Here is a tiny trained network, its code and every weight. The questions are about switching its units off for an input and a target symbol, where a switched-off unit gives its printed mean instead of its output.

import numpy as np


def w(rows, s, z=0):
    codes = np.array(rows[::2]) - 128.0
    scale = np.full(codes.shape[1], s)
    scale[-1] = z or s
    return codes * scale


def f(y):
    return np.maximum(y, 0)


def softmax(a):
    e = np.exp(a - a.max(-1, keepdims=True))
    return e / e.sum(-1, keepdims=True)


def log_softmax(a):
    a = a - a.max(-1, keepdims=True)
    return a - np.log(np.exp(a).sum(-1, keepdims=True))


def net(x, mask):
    ids = ['ΛΠΣΨΩαβεζθμφ'.index(c) for c in x.split()]
    T = len(ids)
    res = E[ids] + P[:T]
    u = 0
    for l in range(2):
        r = res
        for j in range(2):
            rows = slice(4 * j, 4 * j + 4)
            q, k, v = (r @ M[l][rows].T for M in (Q, K, V))
            z = softmax(np.where(np.tri(T) > 0, q @ k.T / 4**0.5, -1e9)) @ v
            o = O[l][rows]
            res = res + np.where(mask[u + j], z, o[:, -1]) @ o[:, :-1]
        u += 2
        y = f(res @ A[l][:, :-1].T + A[l][:, -1])
        res = res + np.where(mask[u : u + 4], y, B[l][:, -1]) @ B[l][:, :-1]
        u += 4
    return log_softmax(res[-1] @ U[:, :-1].T + U[:, -1])


Q, K, V, O, A, B = {}, {}, {}, {}, {}, {}
E = w([
[84,140,159,146,108,148,161],'Λ',
[75,114,133,170,157,80,177],'Π',
[162,114,64,185,139,63,179],'Σ',
[196,115,115,136,167,164,109],'Ψ',
[146,117,106,142,161,123,156],'Ω',
[135,125,137,108,103,121,204],'α',
[170,130,131,168,154,161,164],'β',
[132,96,110,184,156,102,102],'ε',
[119,149,146,128,146,166,201],'ζ',
[101,121,137,193,108,150,73],'θ',
[253,126,57,145,169,132,169],'μ',
[94,116,131,153,89,110,116],'φ',
],0.021)
P = w([
[68,110,114,208,76,166,143],'0',
[154,58,181,121,94,161,82],'1',
[124,255,167,156,152,107,109],'2',
[108,103,68,81,179,148,88],'3',
[159,57,193,135,78,142,79],'4',
[130,250,167,160,141,104,94],'5',
[125,97,51,74,167,151,58],'6',
[154,57,192,139,80,128,78],'7',
[120,248,166,162,140,94,94],'8',
[135,98,39,72,154,167,35],'9',
[152,60,191,138,81,112,86],'10',
[119,244,165,170,142,91,77],'11',
[143,100,35,75,141,177,15],'12',
[143,60,192,143,87,100,85],'13',
],0.0098)
Q[0] = w([
[112,136,101,176,85,153,186],'0.h0',
[127,126,117,113,155,144,126],'0.h0',
[96,146,114,90,130,92,141],'0.h0',
[155,116,144,133,143,132,122],'0.h0',
[98,106,157,124,99,223,199],'0.h1',
[135,92,101,246,140,172,152],'0.h1',
[70,143,62,85,4,61,183],'0.h1',
[226,119,127,148,147,86,186],'0.h1',
],0.022)
K[0] = w([
[152,131,183,95,143,78,104],'0.h0',
[118,159,98,109,105,122,116],'0.h0',
[145,190,143,167,117,126,125],'0.h0',
[113,104,115,112,118,158,118],'0.h0',
[110,155,176,82,109,245,194],'0.h1',
[68,116,173,220,173,144,181],'0.h1',
[96,148,77,70,2,36,191],'0.h1',
[230,119,89,185,153,123,210],'0.h1',
],0.02)
V[0] = w([
[128,46,161,93,155,66,113],'0.h0',
[76,63,46,145,140,146,162],'0.h0',
[100,178,134,126,205,114,120],'0.h0',
[160,254,134,169,113,37,109],'0.h0',
[96,197,48,105,76,169,67],'0.h1',
[134,89,75,91,73,100,91],'0.h1',
[121,116,143,122,84,97,209],'0.h1',
[153,123,158,155,120,58,149],'0.h1',
],0.0079)
O[0] = w([
[105,116,97,79,74,9,74,89],'0.h0',
[48,92,175,167,203,62,223,222],'0.h0',
[152,190,36,96,160,135,123,93],'0.h0',
[154,108,41,228,219,78,27,80],'0.h0',
[41,144,107,203,237,95,206,7],'0.h1',
[128,106,208,119,214,103,181,3],'0.h1',
[128,64,198,210,192,168,3,134],'0.h1',
[126,175,153,59,117,156,90,190],'0.h1',
],0.0041,0.0026)
A[0] = w([
[155,206,91,158,179,140,169,4],'0.n0',
[141,207,85,141,166,67,87,187],'0.n1',
[151,201,91,250,95,123,173,65],'0.n2',
[216,185,86,147,167,133,144,185],'0.n3',
],0.011,0.0033)
B[0] = w([
[138,57,61,70,27,98,92,188],'0.n0',
[155,179,146,79,59,254,194,208],'0.n1',
[138,73,230,51,218,102,92,233],'0.n2',
[20,158,201,207,162,118,97,255],'0.n3',
],0.0079,0.0069)
Q[1] = w([
[123,87,182,136,148,157,191],'1.h0',
[98,239,146,221,101,150,168],'1.h0',
[95,142,116,125,204,135,247],'1.h0',
[71,187,128,81,153,59,189],'1.h0',
[104,64,89,104,79,126,75],'1.h1',
[63,243,167,88,116,100,117],'1.h1',
[48,119,113,127,147,152,226],'1.h1',
[102,159,113,250,79,154,131],'1.h1',
],0.016)
K[1] = w([
[190,191,99,108,118,140,160],'1.h0',
[101,230,174,223,126,184,146],'1.h0',
[145,251,142,81,187,64,81],'1.h0',
[124,202,199,64,197,144,131],'1.h0',
[112,139,122,64,55,85,96],'1.h1',
[50,47,183,170,142,162,199],'1.h1',
[73,184,117,107,174,154,174],'1.h1',
[111,214,105,239,86,146,124],'1.h1',
],0.016)
V[1] = w([
[113,161,156,178,62,79,159],'1.h0',
[131,107,68,127,99,119,115],'1.h0',
[145,176,115,120,122,139,180],'1.h0',
[119,165,140,155,97,173,68],'1.h0',
[91,125,100,173,59,96,57],'1.h1',
[206,76,93,46,181,87,115],'1.h1',
[236,131,118,161,120,178,128],'1.h1',
[114,51,127,76,149,193,9],'1.h1',
],0.015)
O[1] = w([
[39,93,120,38,100,171,86,154],'1.h0',
[119,143,40,139,81,219,145,2],'1.h0',
[83,114,118,147,132,182,203,65],'1.h0',
[154,47,190,136,112,126,75,194],'1.h0',
[116,206,179,228,91,129,162,81],'1.h1',
[48,45,153,74,31,200,62,8],'1.h1',
[85,215,146,43,89,64,97,70],'1.h1',
[4,158,29,81,96,231,254,232],'1.h1',
],0.0086)
A[1] = w([
[170,229,136,184,173,124,100,67],'1.n0',
[72,79,119,150,29,125,210,24],'1.n1',
[250,37,96,90,43,199,139,3],'1.n2',
[121,194,242,114,115,174,179,39],'1.n3',
],0.013,0.0031)
B[1] = w([
[85,99,44,110,114,140,90,223],'1.n0',
[186,61,113,106,199,133,97,186],'1.n1',
[175,154,70,92,83,6,189,153],'1.n2',
[139,162,113,190,28,101,128,255],'1.n3',
],0.013,0.0091)
U = w([
[115,112,203,182,73,137,157,94],'Λ',
[98,129,206,147,218,60,187,211],'Π',
[112,108,218,116,100,125,53,118],'Σ',
[35,195,80,48,89,203,123,247],'Ψ',
[173,227,7,80,186,167,143,211],'Ω',
[115,76,119,117,75,76,156,17],'α',
[155,254,173,124,105,97,113,160],'β',
[162,57,122,112,85,239,95,123],'ε',
[179,158,123,150,103,161,254,65],'ζ',
[63,106,69,171,70,110,139,2],'θ',
[112,186,118,126,136,53,24,68],'μ',
[251,96,150,195,122,170,96,83],'φ',
],0.0058,0.0055)

Each question gives the input, a string of symbols that net reads in full, and the target symbol t.
The units are the heads (4 rows each of Q, K, V and O) and the neurons (one row each of A and B). Each row of codes is followed by its name. A weight is (code - 128) times the scale printed after its matrix; where a second scale follows, it is the last column's (O, A, B and U).
mask holds one flag per unit, layer by layer, with each layer's heads first. A switched-off unit (its flag False) gives its mean, the last column of its rows in O or B, instead of its output. The means were averaged over made-up inputs and are rounded, as every weight is.
A unit's drop is (log p(t) with every unit on - log p(t) with that unit switched off) / (log p(t) with every unit on - log p(t) with every unit switched off).
The circuit of an input: a set's keep is (log p(t) with only the set's units on - log p(t) with every unit switched off) / (log p(t) with every unit on - log p(t) with every unit switched off). Starting from all 12 units, units are removed one at a time, each time the one whose removal leaves the highest keep (on an exact tie, the one counted first), for as long as the keep stays at least 0.8.
circuit, biggest first: the units of the circuit, biggest drop first
unit that matters most: the unit with the biggest drop
top k neurons: the k neurons with the biggest drops, biggest first
top k neurons in layer l: the k neurons of layer l with the biggest drops, biggest first
which heads matter: for each layer, one digit per head in row order, 1 if its drop is at least 0.15 and else 0, layers parted by /
input θ β φ ε β φ ε μ Σ μ α ε, target ζ: circuit, biggest first => (0.n1, 1.h1)
input φ ε Σ, target θ: top 3 neurons => (1.n0, 0.n3, 0.n1)
input ζ β β ε β μ Ψ, target Π: top 2 neurons in layer 0 => (0.n3, 0.n2)
input θ Λ Ψ Λ Σ, target Σ: which heads matter => 01 / 01
input θ α φ Ψ β Λ α Σ ε θ β β β, target Ψ: which heads matter => 00 / 01
input ε μ β ζ Λ Π Σ, target Π: which heads matter => 01 / 10
input ζ θ ε, target Π: which heads matter => 11 / 11
input α Ψ θ β ζ β β θ α α ζ Λ, target μ: which heads matter => 11 / 01
input θ Π ε ζ Π Π μ Λ Λ β α Σ, target ζ: top 2 neurons => (0.n2, 0.n1)
input φ α φ Ω α α, target θ: unit that matters most => 1.n0
input β ζ ζ α Ψ μ Π Π β ε ζ Λ, target Ψ: circuit, biggest first => (1.h1, 0.n2, 0.h1)
input φ Ψ Σ β μ ζ Π θ, target θ: circuit, biggest first => (1.h1, 1.n0)
input Σ φ α Σ Π θ β θ ε, target α: which heads matter => 10 / 01
input β θ φ Σ α, target α: top 4 neurons => (0.n3, 1.n2, 1.n1, 1.n3)
input Σ μ β, target α: circuit, biggest first => (0.n2, 1.n2, 1.h1)
input ε θ Ω Ψ Λ Π Λ, target Ω: top neuron in layer 1 => (1.n3)
input μ φ ε Ω Ψ μ φ ζ φ Σ β Σ, target ε: which heads matter => 10 / 01
input Λ β Λ α, target Π: top 4 neurons => (0.n0, 0.n2, 1.n3, 1.n0)
input μ β β μ Σ β Π β Λ θ, target Π: which heads matter => 11 / 10
input ζ α θ β θ β, target Π: which heads matter => 10 / 01
input β β β Π α ζ, target Ψ: top 3 neurons => (0.n2, 0.n0, 1.n1)
input Ω μ Ψ, target Σ: top 3 neurons => (0.n3, 0.n0, 0.n1)
